Below are the code and all the weights of a small trained network. Each question names an input and a class and asks about switching units off, where a switched-off unit gives its printed mean instead of its output.

import numpy as np


def w(rows, s, z=0):
    codes = np.array(rows[::2]) - 128.0
    scale = np.full(codes.shape[1], s)
    scale[-1] = z or s
    return codes * scale


def norm(h):
    return h / np.sqrt((h * h).mean(-1, keepdims=True) + 1e-5)


def f(y):
    return y / 2 * (1 + np.tanh(0.7978845608 * (y + 0.044715 * y**3)))


def log_softmax(a):
    a = a - a.max(-1, keepdims=True)
    return a - np.log(np.exp(a).sum(-1, keepdims=True))


def net(x, mask):
    res = np.array(x, float).reshape(1, 7) / 4 @ E
    u = 0
    for l in range(2):
        y = f(norm(res) @ A[l][:, :-1].T + A[l][:, -1])
        res = res + np.where(mask[u : u + 16], y, B[l][:, -1]) @ B[l][:, :-1]
        u += 16
    return log_softmax(norm(res)[-1] @ U[:, :-1].T + U[:, -1])


A, B = {}, {}
E = w([
[252,167,18,121],'x0',
[77,115,129,213],'x1',
[78,254,115,93],'x2',
[193,101,167,153],'x3',
[55,42,80,96],'x4',
[182,101,198,189],'x5',
[107,182,89,198],'x6',
],0.0076)
A[0] = w([
[163,93,56,245,127],'0.n0',
[176,203,216,137,45],'0.n1',
[143,132,125,217,48],'0.n2',
[141,156,135,107,134],'0.n3',
[129,188,31,27,95],'0.n4',
[145,110,60,248,81],'0.n5',
[164,104,122,183,162],'0.n6',
[48,71,99,120,104],'0.n7',
[153,148,163,194,57],'0.n8',
[208,22,45,43,150],'0.n9',
[149,142,148,160,104],'0.n10',
[143,241,41,125,32],'0.n11',
[188,159,255,88,3],'0.n12',
[109,29,131,58,145],'0.n13',
[137,153,59,106,102],'0.n14',
[179,184,240,119,30],'0.n15',
],0.012,0.0037)
B[0] = w([
[216,189,183,92,213],'0.n0',
[152,100,93,196,170],'0.n1',
[183,163,192,130,153],'0.n2',
[118,122,75,147,137],'0.n3',
[99,171,18,112,224],'0.n4',
[180,204,213,79,193],'0.n5',
[198,120,157,124,176],'0.n6',
[96,129,220,62,194],'0.n7',
[188,142,154,162,150],'0.n8',
[195,35,105,6,255],'0.n9',
[166,138,143,157,137],'0.n10',
[149,207,29,168,220],'0.n11',
[78,23,58,175,167],'0.n12',
[102,69,134,37,214],'0.n13',
[143,177,70,131,166],'0.n14',
[112,63,68,185,167],'0.n15',
],0.022,0.0066)
A[1] = w([
[141,149,129,128,77],'1.n0',
[104,156,150,55,93],'1.n1',
[131,7,119,187,91],'1.n2',
[203,41,139,116,83],'1.n3',
[139,142,203,113,97],'1.n4',
[123,86,148,40,150],'1.n5',
[78,220,134,105,168],'1.n6',
[43,186,119,144,251],'1.n7',
[47,82,164,177,184],'1.n8',
[199,73,61,150,170],'1.n9',
[157,156,186,149,19],'1.n10',
[133,167,222,178,94],'1.n11',
[143,50,168,250,70],'1.n12',
[49,87,214,108,47],'1.n13',
[114,168,149,65,38],'1.n14',
[12,132,191,138,65],'1.n15',
],0.018,0.003)
B[1] = w([
[142,115,118,111,131],'1.n0',
[81,107,132,106,194],'1.n1',
[53,187,166,172,196],'1.n2',
[122,251,154,159,230],'1.n3',
[148,94,194,126,188],'1.n4',
[36,169,163,97,254],'1.n5',
[161,86,26,125,192],'1.n6',
[198,77,53,143,189],'1.n7',
[59,71,133,159,178],'1.n8',
[95,181,173,61,231],'1.n9',
[185,87,163,114,160],'1.n10',
[233,94,176,146,182],'1.n11',
[74,135,145,233,182],'1.n12',
[157,18,186,116,210],'1.n13',
[82,117,111,100,171],'1.n14',
[163,4,87,138,183],'1.n15',
],0.029,0.009)
U = w([
[145,210,153,65,198],'0',
[68,145,114,39,68],'1',
[157,203,2,129,42],'2',
[69,118,198,84,228],'3',
[238,150,191,170,39],'4',
[129,5,116,121,2],'5',
[74,156,138,227,222],'6',
],0.021,0.0026)

Each question gives the input, the list of numbers given to net, and the class t.
The units are the neurons (one row each of A and B). Each row of codes is followed by its name. A weight is (code - 128) times the scale printed after its matrix; where a second scale follows, it is the last column's (A, B and U).
mask holds one flag per neuron, layer by layer. A switched-off neuron (its flag False) gives its mean, the last column of its row in B, instead of its output. The means were averaged over made-up inputs and are rounded, as every weight is.
A unit's drop is (log p(t) with every unit on - log p(t) with that unit switched off) / (log p(t) with every unit on - log p(t) with every unit switched off).
The circuit of an input: a set's keep is (log p(t) with only the set's units on - log p(t) with every unit switched off) / (log p(t) with every unit on - log p(t) with every unit switched off). Starting from the 12 units with the biggest drops (on a tie, the unit counted first), units are removed one at a time, each time the one whose removal leaves the highest keep (on an exact tie, the one counted first), for as long as the keep stays at least 0.8.
circuit, biggest first: the units of the circuit, biggest drop first
k most important neurons: the k neurons with the biggest drops, biggest first
top k neurons in layer l: the k neurons of layer l with the biggest drops, biggest first
drop when u is switched off: that unit's drop, to one decimal
input [-8,6,-7,-6,7,6,7], class 5: circuit, biggest first => 0.n9, 1.n15
input [5,6,-4,-1,-3,0,-8], class 0: circuit, biggest first => 1.n3
input [-8,7,-1,8,3,7,-6], class 6: circuit, biggest first => 1.n12, 0.n9
input [-3,1,-4,4,1,8,0], class 6: 2 most important neurons => 1.n12, 0.n12
input [-6,0,6,-2,8,4,-6], class 5: 3 most important neurons => 0.n9, 1.n15, 1.n13
input [0,2,-6,1,6,8,-6], class 1: top 3 neurons in layer 1 => 1.n5, 1.n11, 1.n12
input [1,-4,1,6,-7,-2,6], class 6: top 2 neurons in layer 0 => 0.n1, 0.n15
input [1,8,6,2,4,-2,0], class 5: top 2 neurons in layer 0 => 0.n7, 0.n9
input [-7,0,-2,2,2,6,-6], class 6: top 3 neurons in layer 0 => 0.n9, 0.n12, 0.n5
input [1,0,1,4,-6,1,5], class 4: drop when 0.n2 is switched off => 0.2
input [-8,4,-1,-3,6,5,1], class 5: drop when 0.n9 is switched off => 0.4
input [8,-3,-4,-3,-1,-3,-2], class 2: drop when 0.n11 is switched off => 0.2
input [5,-2,-2,7,7,-5,5], class 0: top 2 neurons in layer 0 => 0.n9, 0.n0
input [-2,-7,7,-7,2,-4,-6], class 2: top neuron in layer 0 => 0.n4
